Below is a small trained network, with its code and all its weights. Each question gives an input and a target symbol and asks what happens when units are switched off, that is, made to give their printed mean instead of their output.

import numpy as np


def w(rows, s, z=0):
    codes = np.array(rows[::2]) - 128.0
    scale = np.full(codes.shape[1], s)
    scale[-1] = z or s
    return codes * scale


def norm(h):
    return h / np.sqrt((h * h).mean(-1, keepdims=True) + 1e-5)


def softmax(a):
    e = np.exp(a - a.max(-1, keepdims=True))
    return e / e.sum(-1, keepdims=True)


def log_softmax(a):
    a = a - a.max(-1, keepdims=True)
    return a - np.log(np.exp(a).sum(-1, keepdims=True))


def net(x, mask):
    ids = ['ΠΦαβδεζημξ'.index(c) for c in x.split()]
    T = len(ids)
    res = E[ids] + P[:T]
    u = 0
    for l in range(3):
        r = norm(res)
        for j in range(2):
            rows = slice(3 * j, 3 * j + 3)
            q, k, v = (r @ M[l][rows].T for M in (Q, K, V))
            z = softmax(np.where(np.tri(T) > 0, q @ k.T / 3**0.5, -1e9)) @ v
            o = O[l][rows]
            res = res + np.where(mask[u + j], z, o[:, -1]) @ o[:, :-1]
        u += 2
    return log_softmax(norm(res)[-1] @ U[:, :-1].T + U[:, -1])


Q, K, V, O = {}, {}, {}, {}
E = w([
[90,76,119,104,81,174,132],'Π',
[54,131,122,170,156,143,117],'Φ',
[134,137,196,163,126,101,110],'α',
[41,154,145,195,152,160,140],'β',
[139,254,128,203,175,106,239],'δ',
[71,115,99,174,148,171,136],'ε',
[89,124,161,109,156,182,125],'ζ',
[106,61,122,149,135,176,96],'η',
[153,146,121,146,170,176,93],'μ',
[171,166,133,103,94,71,95],'ξ',
],0.021)
P = w([
[167,142,134,115,133,88,136],'0',
[107,174,125,254,70,135,105],'1',
[121,126,102,242,55,180,126],'2',
[113,130,143,202,87,202,98],'3',
[131,165,179,165,170,172,62],'4',
[146,137,166,156,146,150,70],'5',
[139,126,156,154,126,127,76],'6',
],0.016)
Q[0] = w([
[112,179,95,167,174,171,2],'L0H0',
[190,200,94,125,59,120,41],'L0H0',
[29,142,101,101,75,203,84],'L0H0',
[118,151,47,114,66,126,54],'L0H1',
[167,134,109,225,56,113,173],'L0H1',
[239,182,178,133,102,120,133],'L0H1',
],0.0078)
K[0] = w([
[86,89,160,135,121,133,202],'L0H0',
[196,156,131,177,47,140,217],'L0H0',
[150,120,198,93,164,113,134],'L0H0',
[122,163,70,149,190,118,133],'L0H1',
[160,112,137,92,176,76,141],'L0H1',
[115,254,194,106,177,87,82],'L0H1',
],0.0093)
V[0] = w([
[97,80,201,148,141,58,181],'L0H0',
[147,30,107,167,158,190,77],'L0H0',
[111,103,99,143,6,120,140],'L0H0',
[116,108,1,115,164,136,165],'L0H1',
[136,135,113,220,116,90,69],'L0H1',
[37,220,95,101,95,128,145],'L0H1',
],0.0088)
O[0] = w([
[177,78,100,86,51,20,166,133],'L0H0',
[65,148,99,124,42,108,50,170],'L0H0',
[151,190,203,188,82,130,133,149],'L0H0',
[82,120,197,50,158,145,188,45],'L0H1',
[45,111,166,254,97,76,157,253],'L0H1',
[191,91,132,157,211,216,207,150],'L0H1',
],0.0094,0.0052)
Q[1] = w([
[96,75,101,91,177,98,122],'L1H0',
[194,108,106,205,163,146,111],'L1H0',
[1,37,134,147,113,196,176],'L1H0',
[221,181,138,130,77,125,125],'L1H1',
[239,170,119,101,169,61,83],'L1H1',
[197,140,97,95,149,203,108],'L1H1',
],0.011)
K[1] = w([
[113,113,116,198,119,90,233],'L1H0',
[122,48,232,104,239,232,124],'L1H0',
[218,123,49,71,87,17,229],'L1H0',
[58,145,70,211,147,134,64],'L1H1',
[152,222,95,221,90,254,56],'L1H1',
[96,147,127,197,66,85,143],'L1H1',
],0.0084)
V[1] = w([
[135,237,122,60,136,89,133],'L1H0',
[72,158,163,226,65,104,116],'L1H0',
[176,46,225,97,168,174,183],'L1H0',
[148,119,95,12,159,6,96],'L1H1',
[192,191,169,240,54,132,89],'L1H1',
[99,134,142,188,52,126,142],'L1H1',
],0.011)
O[1] = w([
[64,89,105,128,168,167,45,95],'L1H0',
[165,155,159,155,189,53,121,231],'L1H0',
[58,167,131,73,60,141,189,97],'L1H0',
[123,2,120,97,121,138,175,54],'L1H1',
[152,199,86,183,103,85,154,254],'L1H1',
[148,168,137,119,163,61,94,195],'L1H1',
],0.015,0.0071)
Q[2] = w([
[211,75,53,148,207,160,12],'L2H0',
[56,188,72,135,190,235,98],'L2H0',
[243,113,200,50,118,119,183],'L2H0',
[36,121,114,101,2,135,223],'L2H1',
[89,7,142,70,139,134,154],'L2H1',
[188,71,16,209,173,137,69],'L2H1',
],0.0079)
K[2] = w([
[187,152,86,225,102,171,106],'L2H0',
[114,80,109,95,85,145,76],'L2H0',
[183,138,196,184,130,49,201],'L2H0',
[150,172,169,134,167,128,254],'L2H1',
[61,139,212,35,101,161,149],'L2H1',
[16,113,90,153,137,186,34],'L2H1',
],0.0085)
V[2] = w([
[139,101,119,161,227,49,229],'L2H0',
[166,116,79,252,140,181,176],'L2H0',
[33,93,199,84,103,135,187],'L2H0',
[211,32,107,82,151,81,183],'L2H1',
[199,84,134,171,91,99,214],'L2H1',
[75,73,146,129,144,214,26],'L2H1',
],0.011)
O[2] = w([
[134,119,237,41,151,134,174,128],'L2H0',
[75,195,113,101,89,78,219,214],'L2H0',
[105,150,223,183,149,82,13,98],'L2H0',
[60,51,44,159,205,139,74,2],'L2H1',
[80,118,36,46,252,44,99,174],'L2H1',
[129,75,183,182,130,152,222,22],'L2H1',
],0.011,0.0069)
U = w([
[55,154,72,173,134,135,66,87],'Π',
[136,121,244,123,129,134,125,94],'Φ',
[160,68,89,177,171,55,72,90],'α',
[86,128,139,130,70,82,210,106],'β',
[93,190,164,35,79,125,180,112],'δ',
[96,102,182,113,156,84,69,125],'ε',
[183,145,78,151,60,193,86,109],'ζ',
[127,97,147,210,175,122,162,90],'η',
[163,70,113,123,136,178,139,255],'μ',
[144,115,36,106,178,108,139,145],'ξ',
],0.012,0.0089)

Each question gives the input, a string of symbols that net reads in full, and the target symbol t.
The units are the heads (3 rows each of Q, K, V and O). Each row of codes is followed by its name. A weight is (code - 128) times the scale printed after its matrix; where a second scale follows, it is the last column's (O and U).
mask holds one flag per head, layer by layer. A switched-off head (its flag False) gives its mean, the last column of its rows in O, instead of its output. The means were averaged over made-up inputs and are rounded, as every weight is.
A unit's drop is (log p(t) with every unit on - log p(t) with that unit switched off) / (log p(t) with every unit on - log p(t) with every unit switched off).
The circuit of an input: a set's keep is (log p(t) with only the set's units on - log p(t) with every unit switched off) / (log p(t) with every unit on - log p(t) with every unit switched off). Starting from all 6 units, units are removed one at a time, each time the one whose removal leaves the highest keep (on an exact tie, the one counted first), for as long as the keep stays at least 0.8.
circuit, biggest first: the units of the circuit, biggest drop first
unit that matters most: the unit with the biggest drop
heads that matter: for each layer, one digit per head in row order, 1 if its drop is at least 0.15 and else 0, layers parted by /
input μ Π Π, target η: heads that matter : 11 / 11 / 01
input η η δ η, target α: circuit, biggest first : L1H0, L0H1
input β δ ζ, target δ: circuit, biggest first : L2H0, L2H1
input ζ Π Π α, target ζ: unit that matters most : L0H1
input ξ α α, target ξ: circuit, biggest first : L2H1, L1H1, L2H0
input η α ξ η ζ β, target α: circuit, biggest first : L1H0, L0H1
input ε β Π ε ζ ζ, target Φ: circuit, biggest first : L0H1, L1H1, L2H1
input ζ ξ β Π ζ, target μ: circuit, biggest first : L1H1, L0H0
input δ Φ δ ε η β, target Π: heads that matter : 11 / 10 / 10
input ξ β α δ Π, target β: heads that matter : 11 / 11 / 10
input Π Π β Φ ε β η, target ζ: circuit, biggest first : L0H1, L1H0, L2H0, L2H1
input Φ ξ δ β ζ η, target ε: heads that matter : 11 / 11 / 11
input δ Π ξ η ξ ζ, target Π: heads that matter : 10 / 10 / 10
input ζ ε β δ μ δ η, target μ: unit that matters most : L1H1
input β η η, target δ: heads that matter : 11 / 10 / 00
input α ε Π ζ α ζ, target ξ: heads that matter : 11 / 00 / 11
input β Φ β μ Φ, target δ: heads that matter : 11 / 00 / 00
input ξ α μ δ β, target β: circuit, biggest first : L2H0, L1H1
input β δ Π Π δ δ η, target δ: circuit, biggest first : L0H1, L2H0
input ζ Π β ζ Φ, target μ: heads that matter : 00 / 01 / 00
input ξ δ Π ζ Π η ε, target β: unit that matters most : L0H0
input δ η η, target Π: heads that matter : 11 / 10 / 11
input δ ξ δ μ ε α η, target Π: circuit, biggest first : L1H0, L0H1, L0H0, L2H0
input Π Π η ε, target ζ: heads that matter : 11 / 10 / 11
input μ μ ε, target η: heads that matter : 11 / 11 / 01
input ζ η β δ, target ζ: circuit, biggest first : L0H1, L1H0
input δ δ μ, target δ: unit that matters most : L0H0
input η η Φ, target α: heads that matter : 01 / 11 / 00
